Below is a small trained network, with its code and all its weights. Each question gives an input and a class and asks what happens when units are switched off, that is, made to give their printed mean instead of their output.

import numpy as np


def w(rows, s, z=0):
    codes = np.array(rows[::2]) - 128.0
    scale = np.full(codes.shape[1], s)
    scale[-1] = z or s
    return codes * scale


def f(y):
    return np.maximum(y, 0)


def log_softmax(a):
    a = a - a.max(-1, keepdims=True)
    return a - np.log(np.exp(a).sum(-1, keepdims=True))


def net(x, mask):
    res = np.array(x, float).reshape(1, 4) / 4 @ E
    y = f(res @ A[0][:, :-1].T + A[0][:, -1])
    res = res + np.where(mask, y, B[0][:, -1]) @ B[0][:, :-1]
    return log_softmax(res[-1] @ U[:, :-1].T + U[:, -1])


A, B = {}, {}
E = w([
[162,60,185,183,226],'x0',
[126,124,136,121,122],'x1',
[172,87,111,228,2],'x2',
[78,198,206,222,104],'x3',
],0.0067)
A[0] = w([
[23,185,144,79,156,156],'N0',
[183,158,89,154,37,74],'N1',
[173,71,172,142,65,15],'N2',
[48,141,71,82,181,62],'N3',
[137,15,96,155,205,68],'N4',
[115,221,181,196,115,30],'N5',
[254,130,81,219,57,36],'N6',
[137,144,214,79,185,100],'N7',
[109,78,123,180,85,20],'N8',
[139,99,125,158,65,22],'N9',
[111,199,94,95,126,126],'N10',
[220,99,81,106,121,65],'N11',
[187,83,95,108,111,102],'N12',
[26,183,137,114,65,128],'N13',
[99,225,93,57,52,74],'N14',
[168,84,26,128,164,4],'N15',
[181,131,129,151,102,53],'N16',
[95,131,76,82,90,59],'N17',
[141,86,156,164,185,12],'N18',
[77,151,223,204,137,48],'N19',
[101,50,138,177,49,116],'N20',
[246,126,62,136,70,143],'N21',
[131,180,159,72,159,17],'N22',
[154,198,97,96,184,88],'N23',
[72,157,152,63,218,50],'N24',
[88,140,152,61,215,62],'N25',
[240,96,115,47,137,79],'N26',
[182,101,128,79,118,41],'N27',
[177,25,162,37,106,64],'N28',
[129,59,125,177,76,1],'N29',
[181,64,48,78,158,93],'N30',
[133,27,96,99,93,103],'N31',
[82,154,71,81,49,51],'N32',
[83,175,48,130,121,41],'N33',
[50,229,208,221,111,46],'N34',
[100,130,181,74,135,46],'N35',
[156,119,76,183,63,124],'N36',
[141,105,192,196,189,44],'N37',
[134,83,209,173,52,84],'N38',
[153,174,194,183,95,145],'N39',
[136,57,208,179,173,206],'N40',
[115,95,224,222,202,52],'N41',
[54,158,246,61,140,40],'N42',
[196,28,149,125,185,192],'N43',
],0.0077,0.0039)
B[0] = w([
[203,116,154,193,171,237],'N0',
[159,89,170,153,154,215],'N1',
[221,84,191,135,166,164],'N2',
[214,116,191,161,160,195],'N3',
[65,58,139,65,18,206],'N4',
[58,228,178,13,132,201],'N5',
[221,143,146,125,173,234],'N6',
[228,115,106,160,112,210],'N7',
[212,126,179,129,172,164],'N8',
[189,130,189,120,135,169],'N9',
[127,67,98,153,65,182],'N10',
[88,167,202,67,161,171],'N11',
[79,193,172,68,169,173],'N12',
[130,45,83,164,39,224],'N13',
[138,52,119,145,32,220],'N14',
[95,122,200,27,116,163],'N15',
[207,127,216,128,145,148],'N16',
[70,100,140,98,39,164],'N17',
[124,59,124,85,3,158],'N18',
[46,185,229,55,110,209],'N19',
[191,138,149,170,167,225],'N20',
[167,127,152,158,195,222],'N21',
[223,104,181,127,166,164],'N22',
[210,94,145,156,142,185],'N23',
[216,92,190,168,138,237],'N24',
[237,126,190,174,132,234],'N25',
[35,188,161,91,114,202],'N26',
[91,156,221,85,131,148],'N27',
[51,211,190,69,129,189],'N28',
[224,73,188,113,152,168],'N29',
[37,198,173,59,155,217],'N30',
[84,204,207,59,188,183],'N31',
[119,58,142,127,37,194],'N32',
[159,61,123,108,64,152],'N33',
[35,237,206,14,130,254],'N34',
[215,94,169,105,184,153],'N35',
[176,111,168,182,157,224],'N36',
[84,34,112,109,33,182],'N37',
[200,128,158,156,179,214],'N38',
[103,190,216,92,192,223],'N39',
[71,44,45,165,39,251],'N40',
[112,98,138,115,33,215],'N41',
[213,135,164,98,153,193],'N42',
[77,61,54,160,52,253],'N43',
],0.0056,0.0051)
U = w([
[63,185,181,61,161,74],'0',
[126,68,95,140,2,41],'1',
[210,115,147,159,221,3],'2',
[111,123,130,142,126,252],'3',
[82,164,49,188,172,197],'4',
],0.0095,0.0052)

Each question gives the input, the list of numbers given to net, and the class t.
The units are the neurons (one row each of A and B). Each row of codes is followed by its name. A weight is (code - 128) times the scale printed after its matrix; where a second scale follows, it is the last column's (A, B and U).
mask holds one flag per neuron, in row order. A switched-off neuron (its flag False) gives its mean, the last column of its row in B, instead of its output. The means were averaged over made-up inputs and are rounded, as every weight is.
A unit's drop is (log p(t) with every unit on - log p(t) with that unit switched off) / (log p(t) with every unit on - log p(t) with every unit switched off).
The circuit of an input: a set's keep is (log p(t) with only the set's units on - log p(t) with every unit switched off) / (log p(t) with every unit on - log p(t) with every unit switched off). Starting from the 12 units with the biggest drops (on a tie, the unit counted first), units are removed one at a time, each time the one whose removal leaves the highest keep (on an exact tie, the one counted first), for as long as the keep stays at least 0.8.
circuit, biggest first: the units of the circuit, biggest drop first
most important unit: the unit with the biggest drop
k most important neurons: the k neurons with the biggest drops, biggest first
drop of u: that unit's drop, to one decimal
input [8,-3,-2,-6], class 1: most important unit	N43
input [8,-8,-3,7], class 1: circuit, biggest first	N40, N41
input [-2,1,5,5], class 0: circuit, biggest first	N34, N39
input [5,-2,6,6], class 0: circuit, biggest first	N34, N19
input [6,3,0,7], class 0: 2 most important neurons	N34, N19
input [6,2,8,8], class 0: circuit, biggest first	N34, N19
input [-5,-5,-3,-4], class 1: circuit, biggest first	N14, N34
input [-8,-6,-8,4], class 1: circuit, biggest first	N14, N13
input [7,5,-5,-7], class 0: 2 most important neurons	N30, N28
input [-8,4,5,8], class 0: 3 most important neurons	N34, N5, N39
input [-8,3,-1,6], class 1: 2 most important neurons	N13, N14
input [5,4,-1,-6], class 0: 2 most important neurons	N30, N28
input [-5,0,1,7], class 0: 2 most important neurons	N34, N5
input [-6,5,7,-4], class 2: most important neuron	N21
input [-2,-1,1,-4], class 0: drop of N12	0.1
input [-5,5,-6,1], class 2: drop of N0	0.2
input [-2,2,6,-2], class 2: drop of N21	0.0
input [-6,4,8,3], class 2: drop of N6	0.1
